[[137 120 145 119 128 117 128 126 132 132 152 117]
 [129 133 112 132 135 128 136 139 119 118 113 125]
 [141 125 125 119 137 115 136 136 119 118 132 108]
 [115 129 132 139 119 138 121 120 138 138 127 147]]
->
[[115 141 129 137]
 [129 125 133 120]
 [132 125 112 145]
 [139 119 132 119]
 [119 137 135 128]
 [138 115 128 117]
 [121 136 136 128]
 [120 136 139 126]
 [138 119 119 132]
 [138 118 118 132]
 [127 132 113 152]
 [147 108 125 117]]

[[152 113 123 122 109 151 110]
 [137 124 127 127 123 137 123]
 [149 121 133 116 115 146 116]
 [129 129 128 129 130 129 130]
 [122 133 127 135 137 124 136]
 [131 127 127 129 128 131 128]
 [131 123 117 139 126 134 125]
 [123 125 115 144 132 127 131]
 [129 129 129 127 131 129 131]
 [139 123 126 127 122 139 122]]
->
[[139 129 123 131 131 122 129 149 137 152]
 [123 129 125 123 127 133 129 121 124 113]
 [126 129 115 117 127 127 128 133 127 123]
 [127 127 144 139 129 135 129 116 127 122]
 [122 131 132 126 128 137 130 115 123 109]
 [139 129 127 134 131 124 129 146 137 151]
 [122 131 131 125 128 136 130 116 123 110]]

[[122 153 118 145  99 117 143 115 100 131 149 100 128 137 101]
 [117 112 132 119 130 148 134 130 142 127 122 118 131 128 143]
 [117 153 110 128 114 126 141 118 100 118 148 108 124 128 103]
 [108 156 138 127 115 140 152 144 131 120 145 102 126 143 126]
 [121 127 135 126 126 137 135 136 140 126 126 124 130 132 136]
 [106 147 136 122 137 143 141 138 132 119 144  98 123 140 122]]
->
[[106 121 108 117 117 122]
 [147 127 156 153 112 153]
 [136 135 138 110 132 118]
 [122 126 127 128 119 145]
 [137 126 115 114 130  99]
 [143 137 140 126 148 117]
 [141 135 152 141 134 143]
 [138 136 144 118 130 115]
 [132 140 131 100 142 100]
 [119 126 120 118 127 131]
 [144 126 145 148 122 149]
 [ 98 124 102 108 118 100]
 [123 130 126 124 131 128]
 [140 132 143 128 128 137]
 [122 136 126 103 143 101]]

[[129 140 124 118 126]
 [145 118 136 135 114]
 [143 119 137 143 128]
 [139 136 131 120 116]
 [141 124 126 133 123]
 [151 134 134 124 119]
 [125 119 121 132 131]
 [126 131 130 145 125]]
->
[[126 125 151 141 139 143 145 129]
 [131 119 134 124 136 119 118 140]
 [130 121 134 126 131 137 136 124]
 [145 132 124 133 120 143 135 118]
 [125 131 119 123 116 128 114 126]]

[[125 140 114 125]
 [150 114 132 134]]
->
[[150 125]
 [114 140]
 [132 114]
 [134 125]]

[[125 105 134]
 [141 115 124]
 [129 115 130]
 [120 137 132]
 [120 149 125]
 [111 133 137]
 [133 141 124]
 [106 121 141]
 [141 147 116]
 [142 132 120]
 [118 119 134]]
->
[[118 142 141 106 133 111 120 120 129 141 125]
 [119 132 147 121 141 133 149 137 115 115 105]
 [134 120 116 141 124 137 125 132 130 124 134]]

[[121 107]
 [122 109]
 [156 119]
 [125 105]]
->
[[125 156 122 121]
 [105 119 109 107]]
---
[[101 112 113]
 [158 140 156]
 [111 104 126]
 [135 154 125]]
->
[[158 140 156]
 [111 104 126]]

[[128 129 122 136]
 [125 131 124 151]
 [130 127 122 123]
 [130 127 122 129]]
->
[[125 131 124]
 [130 127 122]]

[[130 115 110]
 [129 134 118]
 [128 138 100]
 [137 116 123]]
->
[[129 134 118]
 [128 138 100]]

[[132 130 128 122]
 [124 122 113 140]
 [134 129 112 106]]
->
[[124 122 113]
 [134 129 112]]

[[150 110 108 144]
 [134 146 130 110]
 [116 110 136 142]
 [135 128 114 135]]
->
[[134 146 130]
 [116 110 136]]

[[120 130 127]
 [106 125 124]
 [120 124 131]
 [105 126 134]
 [106 125 129]]
->
[[106 125 124]
 [120 124 131]]

[[123 128 139 119]
 [143 116 123 140]
 [149 106 130 136]]
->
[[143 116 123]
 [149 106 130]]
---
[[153 145 105 118 142 151 116]
 [148 157 109 137 120 147 136]]
->
[[148 153]
 [157 145]
 [109 105]
 [137 118]
 [120 142]
 [147 151]
 [136 116]]

[[116 114 126 118 115 117 116 126]
 [152 117 113 130 129 114 117 113]
 [122 112 132 132 149 121 127 132]
 [123 122 123 140 129 150 147 123]
 [111 129 119 123 107 147 131 119]
 [144 145 118 132 155 130 130 118]
 [119 115 142 120 120  99 124 142]
 [113 124 132 115 101 122 115 132]
 [127 153 128 119 133 130 117 128]]
->
[[127 113 119 144 111 123 122 152 116]
 [153 124 115 145 129 122 112 117 114]
 [128 132 142 118 119 123 132 113 126]
 [119 115 120 132 123 140 132 130 118]
 [133 101 120 155 107 129 149 129 115]
 [130 122  99 130 147 150 121 114 117]
 [117 115 124 130 131 147 127 117 116]
 [128 132 142 118 119 123 132 113 126]]

[[122 145 101 141]
 [133 112 157 114]
 [118 148 103 139]]
->
[[118 133 122]
 [148 112 145]
 [103 157 101]
 [139 114 141]]

[[122 126]
 [131 140]
 [152 126]
 [136 122]]
->
[[136 152 131 122]
 [122 126 140 126]]

[[130 104 125 151 156 104]
 [107 157 151 104 115 145]]
->
[[107 130]
 [157 104]
 [151 125]
 [104 151]
 [115 156]
 [145 104]]

[[133 131]
 [113 125]
 [108 137]
 [146 100]
 [137 139]
 [132 134]
 [124 114]
 [114 144]]
->
[[114 124 132 137 146 108 113 133]
 [144 114 134 139 100 137 125 131]]

[[127 132 122 136 131]
 [136 128 144 120 126]
 [130 131 122 134 130]
 [143 153 104 139 118]
 [124 123 124 136 135]
 [142 128 151 113 121]
 [149 147 123 125 115]
 [134 129 134 126 127]
 [135 125 142 121 127]]
->
[[135 134 149 142 124 143 130 136 127]
 [125 129 147 128 123 153 131 128 132]
 [142 134 123 151 124 104 122 144 122]
 [121 126 125 113 136 139 134 120 136]
 [127 127 115 121 135 118 130 126 131]]

[[123 133 141 147 138 128 132 123 125 105 125 116 148 128]
 [130 135 126 148 136 129 135 137 119 111 119 134 148 112]
 [136 146 127 116 131 136 132 129 125 136 129 140 149 144]
 [128 139 127 138 136 157 141 128 113 130 140 142 126 130]
 [132 135 122 134 137 142 127 128 134 108 116 111 119 147]
 [124 141 131 139 134 137 147 149 130 117 126 127 111 135]]
->
[[124 132 128 136 130 123]
 [141 135 139 146 135 133]
 [131 122 127 127 126 141]
 [139 134 138 116 148 147]
 [134 137 136 131 136 138]
 [137 142 157 136 129 128]
 [147 127 141 132 135 132]
 [149 128 128 129 137 123]
 [130 134 113 125 119 125]
 [117 108 130 136 111 105]
 [126 116 140 129 119 125]
 [127 111 142 140 134 116]
 [111 119 126 149 148 148]
 [135 147 130 144 112 128]]
---
[[127 129 130 122 102 122 148 127 148 128 127 149 154 122 129]
 [127 127 130 121 101 121 151 127 150 126 127 152 157 121 130]
 [119 110 141 145 128 144 129 120 129 105 120 129 130 146 139]
 [120 109 141 146 128 145 129 120 129 106 120 129 129 146 139]]
->
[[120 109 141 146 128 145 129 120 129 106 120 129 129 146 139]
 [119 110 141 145 128 144 129 120 129 105 120 129 130 146 139]
 [127 127 130 121 101 121 151 127 150 126 127 152 157 121 130]
 [127 129 130 122 102 122 148 127 148 128 127 149 154 122 129]]

[[126 114 126 133 120 133 136 120 134]
 [121 108 121 143 128 142 124 128 143]
 [135 125 135 127 105 127 116 106 127]
 [143 129 142 132 124 132 113 124 132]
 [115 123 115 128 134 128 145 133 128]
 [134 146 134 114 125 115 134 125 113]]
->
[[121 108 121 143 128 142 124 128 143]
 [126 114 126 133 120 133 136 120 134]
 [115 123 115 128 134 128 145 133 128]
 [135 125 135 127 105 127 116 106 127]
 [143 129 142 132 124 132 113 124 132]
 [134 146 134 114 125 115 134 125 113]]

[[118 139 128 142 121 127 122 121 120 112 136 134 124 117]
 [123 144 140 128 129 141 131 122 131 146 153 150 132 138]
 [109 133 133 132 134 138 140 110 134 128 144 143 139 122]
 [136 132 124 131 110 124 110 138 112 129 128 128 112 135]
 [126 141 116 143 110 131 113 126 108 119 134 133 115 126]
 [136 137 116 128 122 140 122 132 119 150 131 129 122 149]]
->
[[136 132 124 131 110 124 110 138 112 129 128 128 112 135]
 [109 133 133 132 134 138 140 110 134 128 144 143 139 122]
 [136 137 116 128 122 140 122 132 119 150 131 129 122 149]
 [118 139 128 142 121 127 122 121 120 112 136 134 124 117]
 [126 141 116 143 110 131 113 126 108 119 134 133 115 126]
 [123 144 140 128 129 141 131 122 131 146 153 150 132 138]]

[[117 115 125 141 107 145]
 [135 141 102 147 133 118]
 [134 121 152 124 122 139]
 [124 119 142 137 104 131]]
->
[[117 115 125 141 107 145]
 [124 119 142 137 104 131]
 [134 121 152 124 122 139]
 [135 141 102 147 133 118]]

[[143 100 120 125 113 134 113 113 145]
 [110 147 117 103 149 134 142 142 143]
 [146 101 141 116 140 113 144 144 122]
 [106 135 120 114 153 114 132 132 118]]
->
[[143 100 120 125 113 134 113 113 145]
 [146 101 141 116 140 113 144 144 122]
 [106 135 120 114 153 114 132 132 118]
 [110 147 117 103 149 134 142 142 143]]

[[146 114 127]
 [113 118 142]
 [128 128 128]
 [147 104 130]
 [106 121 138]
 [129 119 133]
 [146 134 120]
 [107 136 132]
 [104 137 133]]
->
[[147 104 130]
 [146 114 127]
 [113 118 142]
 [129 119 133]
 [106 121 138]
 [128 128 128]
 [146 134 120]
 [107 136 132]
 [104 137 133]]

[[133 136 133 132 142 150]
 [113 108 116 124 118 138]
 [126 138 144 106 119 125]]
->
[[113 108 116 124 118 138]
 [133 136 133 132 142 150]
 [126 138 144 106 119 125]]

[[117 128 118 129 137 118]
 [115 140 119 118 137 119]
 [139 122 131 137 151 121]
 [127 145 136 114 126 126]
 [141 125 146 124 139 122]
 [121 119 127 108 137 141]]
->
[[121 119 127 108 137 141]
 [139 122 131 137 151 121]
 [141 125 146 124 139 122]
 [117 128 118 129 137 118]
 [115 140 119 118 137 119]
 [127 145 136 114 126 126]]
